Below are the code and all the weights of a small trained network. Each question names an input and a target symbol and asks about switching units off, where a switched-off unit gives its printed mean instead of its output.

import numpy as np


def w(rows, s, z=0):
    codes = np.array(rows[::2]) - 128.0
    scale = np.full(codes.shape[1], s)
    scale[-1] = z or s
    return codes * scale


def norm(h):
    return h / np.sqrt((h * h).mean(-1, keepdims=True) + 1e-5)


def f(y):
    return y / 2 * (1 + np.tanh(0.7978845608 * (y + 0.044715 * y**3)))


def softmax(a):
    e = np.exp(a - a.max(-1, keepdims=True))
    return e / e.sum(-1, keepdims=True)


def log_softmax(a):
    a = a - a.max(-1, keepdims=True)
    return a - np.log(np.exp(a).sum(-1, keepdims=True))


def net(x, mask):
    ids = ['βεζθλμξπστφψω'.index(c) for c in x.split()]
    T = len(ids)
    res = E[ids] + P[:T]
    r = norm(res)
    for j in range(3):
        rows = slice(2 * j, 2 * j + 2)
        q, k, v = (r @ M[0][rows].T for M in (Q, K, V))
        z = softmax(np.where(np.tri(T) > 0, q @ k.T / 2**0.5, -1e9)) @ v
        o = O[0][rows]
        res = res + np.where(mask[j], z, o[:, -1]) @ o[:, :-1]
    y = f(norm(res) @ A[0][:, :-1].T + A[0][:, -1])
    res = res + np.where(mask[3:7], y, B[0][:, -1]) @ B[0][:, :-1]
    return log_softmax(norm(res)[-1] @ U[:, :-1].T + U[:, -1])


Q, K, V, O, A, B = {}, {}, {}, {}, {}, {}
E = w([
[124,218,122,135,156,116],'β',
[114,28,91,91,91,188],'ε',
[157,137,112,135,151,252],'ζ',
[182,202,106,159,70,170],'θ',
[115,163,127,139,153,124],'λ',
[172,235,154,91,135,143],'μ',
[129,142,113,142,138,126],'ξ',
[149,115,85,143,102,167],'π',
[108,89,155,111,111,181],'σ',
[103,81,162,119,187,143],'τ',
[72,150,142,128,113,152],'φ',
[85,109,139,116,175,160],'ψ',
[120,33,105,131,111,216],'ω',
],0.024)
P = w([
[149,90,103,102,121,116],'0',
[168,171,133,171,197,188],'1',
[152,140,81,147,117,97],'2',
[132,94,124,123,119,115],'3',
[133,163,183,37,183,252],'4',
[156,145,85,143,124,91],'5',
[128,98,130,120,127,118],'6',
],0.02)
Q[0] = w([
[109,135,162,185,128,174],'head 1',
[162,128,112,145,149,101],'head 1',
[120,155,133,82,148,195],'head 2',
[119,157,250,181,99,135],'head 2',
[191,98,112,196,115,149],'head 3',
[153,149,112,34,72,134],'head 3',
],0.016)
K[0] = w([
[161,144,94,199,93,88],'head 1',
[127,137,167,60,49,113],'head 1',
[124,140,180,79,98,180],'head 2',
[51,246,139,98,84,97],'head 2',
[186,87,101,85,85,119],'head 3',
[192,164,153,202,77,195],'head 3',
],0.013)
V[0] = w([
[131,110,122,185,201,114],'head 1',
[97,129,154,19,144,145],'head 1',
[142,80,33,38,183,199],'head 2',
[170,71,56,205,176,75],'head 2',
[254,44,153,52,91,185],'head 3',
[110,150,179,113,35,225],'head 3',
],0.0081)
O[0] = w([
[179,64,178,96,193,173,134],'head 1',
[151,123,99,152,66,109,142],'head 1',
[197,231,133,178,130,167,254],'head 2',
[100,255,105,151,126,79,76],'head 2',
[55,133,196,146,131,78,158],'head 3',
[195,213,180,106,162,80,175],'head 3',
],0.0082,0.0073)
A[0] = w([
[175,249,140,40,101,184,68],'neuron 1',
[42,93,64,240,123,115,1],'neuron 2',
[179,119,98,250,114,80,87],'neuron 3',
[110,168,163,1,75,41,71],'neuron 4',
],0.0083,0.0046)
B[0] = w([
[89,83,150,79,173,149,254],'neuron 1',
[251,111,122,81,212,63,133],'neuron 2',
[65,38,154,135,141,83,160],'neuron 3',
[169,38,66,180,150,81,126],'neuron 4',
],0.014,0.0063)
U = w([
[50,155,68,92,136,164,52],'β',
[154,179,130,137,22,148,229],'ε',
[250,165,130,114,148,147,25],'ζ',
[128,163,216,112,129,88,106],'θ',
[179,110,53,157,142,156,69],'λ',
[194,94,128,120,174,75,106],'μ',
[117,164,100,147,143,106,187],'ξ',
[70,132,143,163,122,99,172],'π',
[139,103,177,163,68,100,248],'σ',
[111,43,141,207,170,120,2],'τ',
[91,52,94,126,89,121,207],'φ',
[112,122,110,177,146,176,33],'ψ',
[130,104,124,210,81,146,160],'ω',
],0.018,0.0057)

Each question gives the input, a string of symbols that net reads in full, and the target symbol t.
The units are the heads (2 rows each of Q, K, V and O) and the neurons (one row each of A and B). Each row of codes is followed by its name. A weight is (code - 128) times the scale printed after its matrix; where a second scale follows, it is the last column's (O, A, B and U).
mask holds one flag per unit, heads first, then neurons. A switched-off unit (its flag False) gives its mean, the last column of its rows in O or B, instead of its output. The means were averaged over made-up inputs and are rounded, as every weight is.
A unit's drop is (log p(t) with every unit on - log p(t) with that unit switched off) / (log p(t) with every unit on - log p(t) with every unit switched off).
The circuit of an input: a set's keep is (log p(t) with only the set's units on - log p(t) with every unit switched off) / (log p(t) with every unit on - log p(t) with every unit switched off). Starting from all 7 units, units are removed one at a time, each time the one whose removal leaves the highest keep (on an exact tie, the one counted first), for as long as the keep stays at least 0.8.
circuit, biggest first: the units of the circuit, biggest drop first
most important unit: the unit with the biggest drop
k most important neurons: the k neurons with the biggest drops, biggest first
which heads matter: for each layer, one digit per head in row order, 1 if its drop is at least 0.15 and else 0, layers parted by /
drop of u: that unit's drop, to one decimal
input σ φ μ ξ ψ, target ζ: most important unit => head 3
input ζ σ σ θ μ φ φ, target φ: which heads matter => 010
input φ θ τ φ ε, target ζ: circuit, biggest first => head 2; head 3
input φ φ φ θ τ σ β, target β: circuit, biggest first => head 3; neuron 1; head 1; neuron 2
input ω ω φ β φ ω ψ, target ψ: which heads matter => 001
input φ ω σ σ ζ ω ε, target ε: circuit, biggest first => neuron 3; head 2; neuron 1
input φ σ σ φ, target σ: circuit, biggest first => head 2; neuron 1; head 3
input τ τ ψ ψ, target ψ: which heads matter => 111
input φ ε σ ω, target ω: which heads matter => 010
input θ φ σ φ θ θ θ, target θ: circuit, biggest first => head 3; neuron 1
input τ ψ ε θ θ λ, target π: which heads matter => 011
input φ β φ ζ ψ π, target ω: 2 most important neurons => neuron 3; neuron 1
input τ ω τ ω φ ζ ξ, target ξ: 2 most important neurons => neuron 2; neuron 1
input φ τ ω μ, target μ: 2 most important neurons => neuron 4; neuron 1
input σ ω φ τ β ψ θ, target θ: most important neuron => neuron 1
input π μ ψ, target λ: 2 most important neurons => neuron 2; neuron 1
input φ φ φ ζ ω ζ ε, target ε: 2 most important neurons => neuron 1; neuron 3
input ε σ φ φ φ β π, target π: drop of head 3 => 0.3
input μ θ σ, target θ: drop of head 1 => 0.0
input ζ φ λ λ ω φ β, target β: drop of neuron 1 => 0.1
input σ τ φ θ φ φ π, target π: most important unit => head 3
